Each row has a hidden stage along a path, written after it and counted from one end. A new block has a new path.
[ -93 -101  -48  151 -177   15   -7    3   11  153   50   61  166   33
    4   12  -34  130   43 -184   81  257  -15 -108  160   22  122  -71
 -100    4   82 -129 -255 -201   88  249    8 -140  -35] => 13
[-146  -48 -121   94  -30  -20   15  -30   22   40   93  148   74   -6
  -63   -7  -13   73   23 -237  113  102  -14  -57  136   17   22   -9
  -84  -37  151  -58 -164  -81    6  229    4 -130  -84] => 28
[ -53 -114  -33   67  -90  -96   55  -50  117 -101   58  184  119  -36
  -36   -8 -127   46   -8 -152  130  145   29   72  141   91   71  115
  115  -58  163   51 -177   16   30  289  -23 -162   12] => 24
[ 214 -230   16  106  153   68   24   -6 -203  406 -117 -201  126  -88
 -117 -146  -62  125 -121  241    5  266 -149  243 -170  -46  168   -5
  -99  -42 -122  106  285  -95   70  -12   13 -141   10] => 5
[ -74  -46   83  138  -90  169   91  103   -1  180   -4   86  153  100
   71  -50 -149   85  112   86   10  281  -22   37   31  -16   79   10
  -10  143   90  -27  -87 -224   91  150   11  -92    8] => 24
[-111   -3   76 -101   40   48   62   -1   13   87   10   52 -147  -42
   -9  -30   76   54  100   26  147  140 -179  111  -68  -54  -99  120
  -19   83  135  265  120  -38 -104  -67   -1   61  118] => 23
[ -64   77  -41  136   72  -93  -19  -69  262 -420  211  -96   59 -145
  -98   46    7  113 -164 -129  157  158   66   29   66   39   98  201
  264 -243  308  194   56 -142 -164  152 -178   10   95] => 8
[ 133 -161 -125 -205 -241 -144  386  205  321  263 -247  156  362  107
   87  -94 -150 -107  -29   70  254  294   89   28  222  141   76   42
  -25  225   55   18 -283 -137  153  241  153 -285   44] => 25
[-257   83  113  103  -33  111  -92   11 -107   30  125  149 -131   29
   -9   41    5   51  147  -48  -17   39  -17  -10   12    4  -40    7
  -34  -43  139   50 -117 -106  -86  120  -54  131   43] => 22
[ -11  132 -178 -107   16 -204   70   49  171 -209    6   47  -98 -157
 -130  -15  112   19 -129  -88  154   84   26  -61   98 -108  -23   23
 -155  124  247  139   -6 -133  -69   25   31  132   21] => 5
[ 207  143  103   -4  209   63 -143   15 -188  298  -92  -87  -21   36
 -122 -121  -12 -147 -114   48 -233 -126 -117  -38  -99  -73 -110 -346
  -47   29 -295 -113  127  -46    5   23   45  146   50] => 7
[-107  -67  130   48  -27  116   -1  -65 -105  131   89  110   19   59
   26   12  -32   48   94  -76   54  110 -130   82  -33  -33  -61    6
   38   29    3   61  -34    8   31   51    8  -87   25] => 19
[ 125 -190  228  182   23  115  -10  -56 -227   73   28  -10   58 -111
  -48  -92 -195  154   -8  212  -23  301 -137  330 -178 -129  106  119
   86   54   -3  185  230   15  127    0    1  -98   33] => 21
[ -32   35   99  -94   97 -133  118 -108  472 -540  177  -35    1 -135
  -13   39  -26   21 -119  -48  319  159  -48  253  -31  107  -36  439
  591 -190  360  517  225   58 -225   29 -218  -39  276] => 22
[  66   31  124   28   80   74   20  -47  121  -39  110 -143  124   19
   10    0   -2   26 -102  -31  110  186 -143   87 -106  -71  -35   23
  262   -3   18  151  205 -100    5  -64  -80  -83  103] => 13
[ -81  165    5 -121  159   41  -22  -24  -25  149   63  -25  -50   86
  -58   29  170 -141  -50 -123   27 -194  -47 -100   -5   26 -201 -153
  -14 -142  -93   24  -24  -18 -191    0    7   97   58] => 8
[ -10  -87 -198  -15  -29  -54  121   48   74  284  -85   74  206   94
  -33  -34   -9  -21  -50 -112   91   79   45  -90  169  104   69 -111
 -158   -1   -9 -140 -236 -133   36  244   63 -178  -52] => 4
[-167    1   64   89  -90   91    1  -29   12   11   81  202   12   63
   39    1  -69   71  153 -162   17  121  -66  -52  119   -4  -32   -2
    3   83  116  -39 -202  -79   -3  207    6  -28   27] => 21
[-104   38 -133  -76  -36  -10  191  108  102  152    8   52  188  124
    9   46   55  -80  -65  -32  157   30  140  -83  127   76  -16  -40
 -106  -45   55  -26 -224 -161  -46  117   59  -99  -39] => 6
[-192  -64   45  104 -121   47  -58  -61 -100  102   87  241   -3   55
    2   24  -56   59  146 -207   12   66  -46  -37  118   37  -15  -44
  -61   -2   60  -77 -268  -10   32  246   15  -62  -20] => 20
[  78  171   74 -369  389   71   27  -73  148  295   -7 -205 -114  119
  -13  -37  261 -220 -122 -102  176 -127 -426   76 -307  -72 -385 -148
  231   76 -212  299  511   57 -116 -396  -52    8  178] => 7
[ 339  -37  256   28   97   -8 -100  -71 -161  101 -100 -106   39  -96
 -120 -141 -127  -74 -114  170 -197  -23  -61  148  -48   12   -1  -92
  169 -150 -255   52   87  113  -83  150   31  104  199] => 16
[-151   54 -118   32   84    6  -11  -74   43  -25  149   56   -7    6
  -59   39   99   60  -40 -270  132   58 -113  -70   24  -84  -72  -53
  -60   38  124   13    9  -91   -3   23  -24  -68  -68] => 6
[ -57  -90    7  187  -14   92  -69  -10 -117  244   38  -81   85  -17
  -56  -31    6  151   14  -36    6  213  -55  -29   33   15  130  -54
 -109 -127   18  -50  -57 -204  -22  163  -32  -47    4] => 10
[-252  -10   66   72  -73   57 -121  -78 -127  123  143  180  -80   56
  -10   71   43   41  130 -234   45   15  -89  -41   38   23  -66  -70
  -41  -60   49  -19 -183  -12   -6  137  -32   -9   -5] => 18
[-233   13 -137   26   13  -20  -38  -32  -23  116  109   53  -51   -9
  -77   56  155   70   15 -228  141   39  -35 -106   81   28  -16  -40
 -178 -118  132    9 -131 -126  -94  107  -25   -8  -44] => 7
[ -59   36   92   75   93  172  -19    9  -97  213   93 -138   59   63
   -9   12   68   45  -24   36   40  124 -100   26 -119  -61  -26  -65
    6  -64  -32   63  127 -173  -40  -69  -39  -11   27] => 10
[-108   80  -51   10  131   35  -28   -6  -72  124  128   36   10   19
  -96    3   70  -44  -74 -155   94  -22  -73    3  -72  -67 -116 -110
  -52  -40   24   26   88  -56   14  -25   -5  -62 -100] => 30
[-109  136  -68 -151  -55 -115  162   56  217 -259   89  -36  -65 -125
  -44   62  198   42  -65  -26  272  127   67  -52  104  -71  -64  175
  -62  -16  303  275  -47 -157 -227  -41   20  145  112] => 11
[-149   94  -40  -75   83   30   17  -54   17   55  147   17   -8   64
  -27   73  165  -39  -46 -219  156  -33  -98  -64  -21  -58 -164  -79
  -18  -26   29   63    9  -43  -59  -61   -1  -37  -22] => 9
[-375   32   43   54  -82  141   -4  -40  -26   76  200  127  -24  125
   61  128  118   65  174 -197  132   25   -5  -96   96   72  -74   46
  -23 -156  150   24 -256 -105 -161  129  -48   -8   29] => 17
[ -35  -70 -120  144   34  -64 -108  -79 -200  111   81  115   32  -51
 -149   -1  -16   57 -100 -200   -1   33  -36    1   16  -77   50 -164
 -193   -4  -10 -119  -68  -10  149  141   29 -109 -172] => 5
[-126   37  116   71  -29   50 -169  -69 -114  105   80  138 -121   16
  -34    1    1   28  110 -185  -50   26 -149  -40    9  -24  -75 -126
   -8   23   -1  -25  -88  -22    9  125  -31   73   51] => 18
[ 103  -65  133  -82  -44   11   22   80  -78  363 -148   88   35   53
   -2  -98 -103  -93   30  118  -14  116 -117  122  -68   17  -32 -118
   -5  149 -139   53    9  -20  130   55   61  -32   80] => 22
[-220   69    9   73 -130  -30  -53  -52   56 -225  147  163 -144  -96
  -30   44   58  153  120 -228   93  151  -49 -102  153  -80  -22   72
  -76   59  286   69 -183 -114  -91  154  -19  121   54] => 17
[ -20   33 -118    2  125    8   98   -1  119   -4   41  -39   83   15
  -50   -9   49   36  -96  -37  113   85  -22    8   16  -35    8   24
   -7   13  116   61   61 -136  -64   38  -23  -55    9] => 3
[ -84 -107   76  176   -8  137  -63  -35 -207  242   89  -87   64  -10
  -42    8   32  149   25   15   28  186  -60   45  -38  -15   93  -12
  -89 -163   -3   18  -12 -141  -37   78  -24  -50    2] => 12
[-149  -11  -65 -123  101    4   36  -52  103  134   68   52  -99   -5
  -28  -12  138   40   37 -214  258  133 -287   54  -90  -74 -143   34
   -2  123  140  208  196  -38   -2 -113  -34  -96   16] => 27
[ 180  123  -53  -47  168  -98  -20  -15   67  -22  -47   -9   44  -15
 -132  -74  -20 -127 -187  -51  -77 -115    1  -32   37  -16  -59 -168
   49    1  -83  -46   29   -7  -42  124   15   63   50] => 4
[-130  -30  -22  -31  -92  -32   94   44    9   55   11  179    5   -3
  -21    2  -12    7   63  -34  118   84   43   22  106   37  -11   62
  -91    8  141   74 -186  -46  -41  161   48  -18   11] => 24
[ -59  113    6  -22   32  -38   25   16   84 -105  144  -40   56   -4
  -48   73   73  -43 -145  -63  150   52   30   18  -41  -42  -55   -2
   98  -68   97  133   44 -101  -27  -38  -49    0   15] => 10
[  32  136   26 -129   -3  -83  111   65   90 -179  -21  118  -97  -98
  -62  -53    7  -46  -21   43   68   46    2   27   58 -122 -114   52
  -45  174  158  171   -1  -32  -86   22   83  160   83] => 25
[ -65 -133   -4   46  -53    9   26    3 -126  244   -1  156   75   26
  -39  -26  -70   16   35  -47   68  107  -37   86   20   29   27  -32
  -91    2    2   -5 -111   -2   94  156   46 -144  -61] => 25
[  50  -67  -70  115   85  -68  -50   -6 -139   79   31  -32   35 -112
 -160  -27  -24   66 -169   55   33  119    8  139  -89  -63  121  -35
 -103  -52   39   64  118  -74   86   39  -24  -46  -74] => 4
[ 156   98   63 -103   70  -29   18   31  -24  149 -103  124   60   73
  -65  -99  -84 -216  -54  -26 -116 -160   -3  -33   68   22 -148 -214
   33   46 -185  -95 -108   69  -15  180  105   45   54] => 26
[-193    6   68    5   -3   69  -53  -63 -121  149   57  200  -93   65
  -20   10   21  -22  152 -152  -17  -90  -56  -39   88   78 -111  -46
  -52  -97    1  -18 -214   49 -128  201   19   45   47] => 22
[ 249   41    2   20  179 -200   63  -86  481 -524   87 -232  152 -217
 -117  -63  -92   42 -328   -5  190  227  -16  188  -12   50  106  279
  542 -183  245  355  321  -64 -135   92 -205  -52  233] => 7
[ -13   -8   15   99   51   83   -6  -58  -31   81   66  -58   96    9
  -45  -22   23   68  -16  -97    2   76  -36  -63   82    6    9  -43
  -13 -133   -7  -41  -75 -103 -118  160    3  -27   40] => 10
[  48   -8  -97   53   43  -46   41   28  116   79  -13  -18  165   19
  -62  -40  -50   -5 -120  -58   51  115   23  -19   69   52   80  -61
   28  -30   37  -39  -45 -150   28  176  -29  -97    4] => 5
[  67 -189   75  199 -173   69   68  118   59  254 -108   65  275   54
   52 -114 -288  110   61  131   -6  419   -1   99   77   92  245   18
   68  105   54  -62 -128 -241  200  304  -19 -196   43] => 23
[-180  -64 -181   25   34  -84  -70  -66   -1  184   48   55  -46  -39
 -113   15  131   72   -1 -261  131   30  -60  -89  111  111   35  -42
 -161 -185   99   -7 -143  -81  -98  200  -46  -48  -18] => 6
[ -20  -35   83  162 -106  116   41   39    8   94   78  -19  244   91
   47   15  -97   67  -11   -1   32  237   34  -12   48   -8   93  -39
   70   -7   23  -70 -125 -205   79  150  -13 -126    6] => 14

Each row has a hidden stage along a path, written after it and counted from one end. A new block has a new path.
[-221   66   92  -77  172   65  136   -6  145 -197  -52   79  213  119
  348    6   78 -118  -49  -68  158   65 -165 -298 -336  -47   58  -44
   83  237  -63  -11 -263 -295   50  203  231   97   57] => 6
[ 124  155  -50 -233  242 -152  -70  180   53  100  103  314 -168 -237
  -53 -132  -18  -65  -46  153  114  137  137   60   67  -68  -13 -290
  -41 -319   44 -237  -89  -31 -120  -35 -239   54 -110] => 19
[  25  -54   39  -53  -75   20  -13   13  111  256  -63   13  -98  133
   90    6    3  272   10   50 -128 -117   95   38   87  -90  -51  235
  -33  136 -270  -55  158 -227  252 -129  196 -117  -32] => 11
[-165  182  197  -34  162 -133 -118 -148   22   -8 -200 -169  252  -88
  138   42  469 -310  311  -35   26  234  340 -373 -196  284  124  -57
  -52   87  103  175  -76  -64    9  419  329   66   11] => 16
[ -72 -137  136 -230 -160  125  155  168  -24   -5  111  -13 -160   53
   63   24 -244  245  -94 -265   44  -57 -129    0   75 -212  -16   12
 -102   59   77   48 -117  102   65   40  160    5   72] => 26
[-186  240  207    7  133 -105 -164  -61   45  136  -90 -144   49  -71
  107    3  334 -100  255  -82  -32  151  348 -323  -51  296  102  -61
 -131   74  130  223  -74  -80   20  384  372   29   21] => 25
[ -43  103  140 -120  167 -163 -131  -20  -21   14  -84    5  138 -114
   54   26  229 -127  197 -111   19  165  216 -242  -59  167   37 -144
  -80  -90  224   65 -155   61  -43  276  213  106   93] => 25
[-182  268  137  -61  264 -154 -139  -38   40   54  -64   -7  165  -94
  129  -23  266 -112  213  -86   59  161  267 -344 -137  224   82 -177
  -25   18  187  118 -149  -57  -63  382  239   90   25] => 25
[ 329 -114  -29 -176  274 -220 -275   90  -51  103  173  397   39 -273
  -83 -132   12  -97   86  348   55   37  -12  202  -31 -114 -101  -51
   -3 -403 -129 -483   50   71 -175 -122 -366  105   47] => 9
[ 131   85    4  -81  396 -231 -309  -17  -30   54   80  272  199 -203
   30 -107  148 -134  189  291   75   57   78  -58 -194    3  -14  -31
   90 -211 -144 -309   49   -9 -148   58 -214   81   11] => 9
[ 181 -483  161 -227 -270   75  170   66  -14 -112  -64   23   10   39
  101  136  -36  -43  -86 -113   -3   29 -185  175  105 -192 -107  115
 -184  -50   44 -134 -127   19  118 -155  205  129  207] => 9
[ 132    9   72    3  -37  -75  -77    3  -29 -100 -150   20  -77  -81
   16  160   81  -74  -79  -57  -78   65   40  -59  135 -131   88   49
  -87 -117 -140   53   24  -28   37 -221  134   85  -13] => 15
[ 364 -428   23 -281  -63 -103   39   21   25  -19  -88  233  110  -62
  -23    6   13 -111  -28   24   28  106 -112  338   86 -220 -147   27
  -70 -370  117 -382 -219   86  -43 -266  -89  136  218] => 3
[   8  204   22   68  -73   33   16    2  -38 -178 -229    6 -206 -101
   68  238   50  -87 -173 -149 -181   60  -57 -221   90 -138  150  141
  -47   -6 -434  141   50   -6  164 -212  219   -5 -111] => 15
[  17  -31  -29  -85 -115   65  108  -19  224  303 -151   55 -127  190
   95  -50   20  249  -40  -10 -159  -60   52   96   48 -112  -61  249
   10   91 -280 -113  -17 -258  288 -134  204 -177  -10] => 2
[ -78   47  131  -16   80  -69  -66 -124   23   -6 -185  -77  206  -10
  177   91  247 -102  152  -30  -17   75  140 -182  -94   64   44  124
    4  101 -105   49   11  -97   77  100  265   44   25] => 11
[-170  141   -5  -82 -239  283  502  243   94 -488 -142  137 -389   37
  261  285 -278  -69 -638 -414    9   76 -452 -288   59 -378  159 -164
  -83  159 -283  192 -306 -205  203 -223  302  124 -122] => 17
[  21 -165  184  116 -199  103    5   19  257  157  -13 -113 -187  271
  172  -11   30  185 -137   17  -28  -81   31  129  161 -140   65  167
 -184  169  -36  124  -72 -507  103 -236  347   24   60] => 3
[ 137  -47   31  -54  -76  -44    5  -71   43   15 -209   67  -24  -92
   20   78  142 -126  -24  -65 -124  117   -6   76   65 -100   12  147
  -45 -191 -191 -110 -109   48   52 -153  117   25   57] => 0
[-127  177   43  -62  -45   40   32   76  104  252  -38    0 -223   75
   83    5  -70  330  -43 -151 -119  -74  134  -89  145  -40   13   84
  -56  116 -138  103   33 -135  196   -4  257 -117  -72] => 26
[  14 -179  163 -277 -234  142  275  197  -13 -195   14   -4 -263 -102
   60   92  -97 -149 -190 -215   93  161 -127   48  133 -162   21 -135
 -237  -88  116   36 -242   94   28   -6  151   99   31] => 19
[  21 -249  190 -175 -243   93  140  138  -27  -66   70   -2 -131  -41
   76   91 -111   41 -116 -246   15   24 -129   51  147 -150    3  -38
 -226  -49  158   35 -173   80  -23   24  218  154  141] => 28
[ -20  -34   -6 -248   78   12  175   20  109   -4  -21  197   95  -69
  136  -95  -18  -88  -54  -35  137  114 -118  110 -133 -185  -45  -33
   93 -123  -54 -276 -248    6  -68   26  -85   45   19] => 1
[-108  101  155    3   84  -98 -149  -20   76  176  -17  -52   77   43
  113  -13  168  107  150  -80  -23   12  239 -207   -4  121   67  -43
  -92   88  150  138  -44 -174   -5  223  299   67   60] => 28
[ -11  -75   28 -225  102  -33   93    7   61   36  -44  152  157  -41
  174  -22    5    3   16   20  111   39  -18   79  -65 -120  -87   29
   68  -25  -71 -239  -62  -60   21  -22   -6   47   13] => 10
[  75 -355  171 -207 -248  108  184  119  -15 -148   31  -16  -57   46
   86  107 -103    1 -135 -152   59    9 -184   56   54 -238  -18   19
 -156   30   60  -21 -110    2   65  -58  176  124  118] => 13
[ 232  -57  -35 -115  301 -245 -233   81  100  152  113  368  111  -64
   18 -127   50   34   22  295   88   -5   89   65  -34  -84  -79 -173
   18 -219   41 -343   -3 -253 -105 -100 -185  145   40] => 10
[ 174  -14   17   22   50 -129 -148  -29   14   14 -156  118   13  -26
   44  123  103   13  -31   49 -124   -4   51  -42   91  -97   12  108
  -29  -95 -212  -71   80 -133   93 -249  117   64   20] => 11
[-163  246  118  -25  207 -143 -154  -91   12   94 -107  -16  193 -103
  131   12  268  -70  233 -100  -25  112  244 -312 -122  200   78  -45
   -5   23   56   89  -66  -10  -35  336  245   64   28] => 28
[  64 -184   73  -98 -221   88  118   72  206  226   -2   41 -204  151
   48  -63   16  136  -91  -16 -104  -17  -15   95   57 -103  -31   87
 -145   49  -79  -75 -117 -249  181  -15  228  -48   70] => 0
[ -62   41   89 -122 -120   68  182  205  275  203   30   54 -364   82
  121  -59   -1  109 -217  -23   48   69  177   30  229  -15   19 -235
 -241   68  140   79 -150 -456  125  -25  255   31  -96] => 19
[-120  190  -30 -231  139  -25  180   52   92  -12  -99  146   27  -98
  155  -14    0  -39  -79  -81  139  128   67  -47  -28 -117    6 -141
   92  -40  -45 -106 -123  -67    3   10  -15   23 -135] => 16
[ 169 -589  193 -249 -386  163  250   81   88  -41  -16  -50  -55  196
   87   41  -82   44 -106 -158   15    8 -221  248   78 -247  -98  145
 -210    8  149  -98 -251  -61  137 -120  258   67  265] => 3
[  23  372   -6   87  162  -98 -139  103   12  -88  -73  184 -273 -175
   34  117   -3  -30 -199  -72  -89   77   31 -215  151  -67  143 -126
  -73 -170 -201   97  -57  -94  -16 -195   91   84 -111] => 24
[  92 -335  129 -395 -373  212  419  279  -48 -238   78  120 -351 -206
   17   97 -169 -250 -288 -211   65  192 -301  133  121 -229  -40 -169
 -292 -176   37 -134 -280  219   45   33   63  134   58] => 17
[  83 -422  163 -300 -263  101  237  163   31  -84   66   22  -50   82
   63   48  -82    6 -108 -142   77   33 -149   35   11 -186  -65  -91
 -189   39  200  -62 -178  -39   95   76  189  126  155] => 14
[ 149  -15   58   77   18  -61 -132  -13   28  -34 -117  105  -65  -49
   93  128   86  -45  -82   74 -111    0  -26   -3  104 -101   34  150
  -79  -81 -286  -59   55 -166   70 -283  136   78   19] => 9
[ -37   99    6 -130 -103   76  142  118  115  125  -74   33 -288   44
   60   26  -66  167 -141  -81  -69    3   75  -29  137 -128   24   29
  -72   62 -190   40   12 -165  215 -107  163 -106 -130] => 17
[  -7 -166   83  -72 -206  130  134  -37  180  202 -160  -77  -87  230
  161   16   30  207  -16  -61 -131  -63    7  105   61 -100  -55  328
  -62  176 -230  -23  -24 -247  304 -136  327 -147   56] => 4
[   7   33   39 -120 -157   82  141  122   97  102  -65   16 -314   15
   45   48  -60  124 -159  -83  -72   14   61   27  193 -140   26   34
 -125   21 -164   43    7 -141  187 -147  170  -71 -107] => 17
[  -9 -237  188 -187 -223   90  166  135  -12  -91   49   -2  -86  -16
  102   96 -113   42 -125 -276   43   34 -133   22  122 -153    2  -70
 -203  -23  200   50 -210   57  -22   41  239  168  146] => 28
[  55  276   48    7  147  -91 -172   34  -78 -102  -99   31 -193 -193
  -24   96   46  -84  -24  -30  -41  107  112 -123  121  -76  144   14
  -46 -188 -196  100   27   78  -26 -187   17   -4 -116] => 20
[-217  252  118 -143  294 -146  -89  -29   27   40  -48    9  229  -73
  141  -50  224  -84  235 -113  104  155  233 -364 -213  201   52 -191
   31   43  218   77 -180   -8  -49  444  198   68   36] => 25
[ -12 -146   44 -335  155  -32   99   77   78  108  125  235  169  -96
  151 -162    6  -54   88  133  201   68  -24  118 -173  -58 -142  -90
   37  -67   41 -374 -123  -39  -56  191 -122   66   45] => 9
[ -17  -93  129 -276 -182  134  300  195   16 -175    7   43 -271 -152
   95   71 -117 -151 -232 -197  133  177 -108  106  171 -185   22 -160
 -199 -122   86   -5 -244   65  -19  -70   86  108  -32] => 19
[ -52  116   54 -130 -156  130  191  139   74   46  -62   -3 -397  -71
   74   58 -117   79 -207 -127  -24   57   34   89  253 -167   49   38
 -133  -23 -203   68  -23  -61  133 -205  128  -75 -162] => 19
[ -27   61   97   46  195 -166 -141 -212  175  127 -300  -32  323   88
  241   33  402 -104  210   73  -29  107  281 -120  -78  178    2  120
   22   68   -6   -8  -69 -349   99   22  326   51   81] => 6
[ -30  158   27 -160  -87   58   44  112   31  324   10   32 -394 -149
  -21  -42 -115  234  -21  -54 -110   -5  167  199  295  -70  -42  149
 -107 -113 -257  -54  107  101  125 -127   39 -178 -153] => 24
[  70  210   37    0   49  -52  -62   71  -21 -131 -110   81 -237 -184
   10  125   52 -143 -138  -45  -52  129   45 -113  140  -96  136  -56
  -99 -173 -192   73  -30  -18    0 -192   65   55 -111] => 18
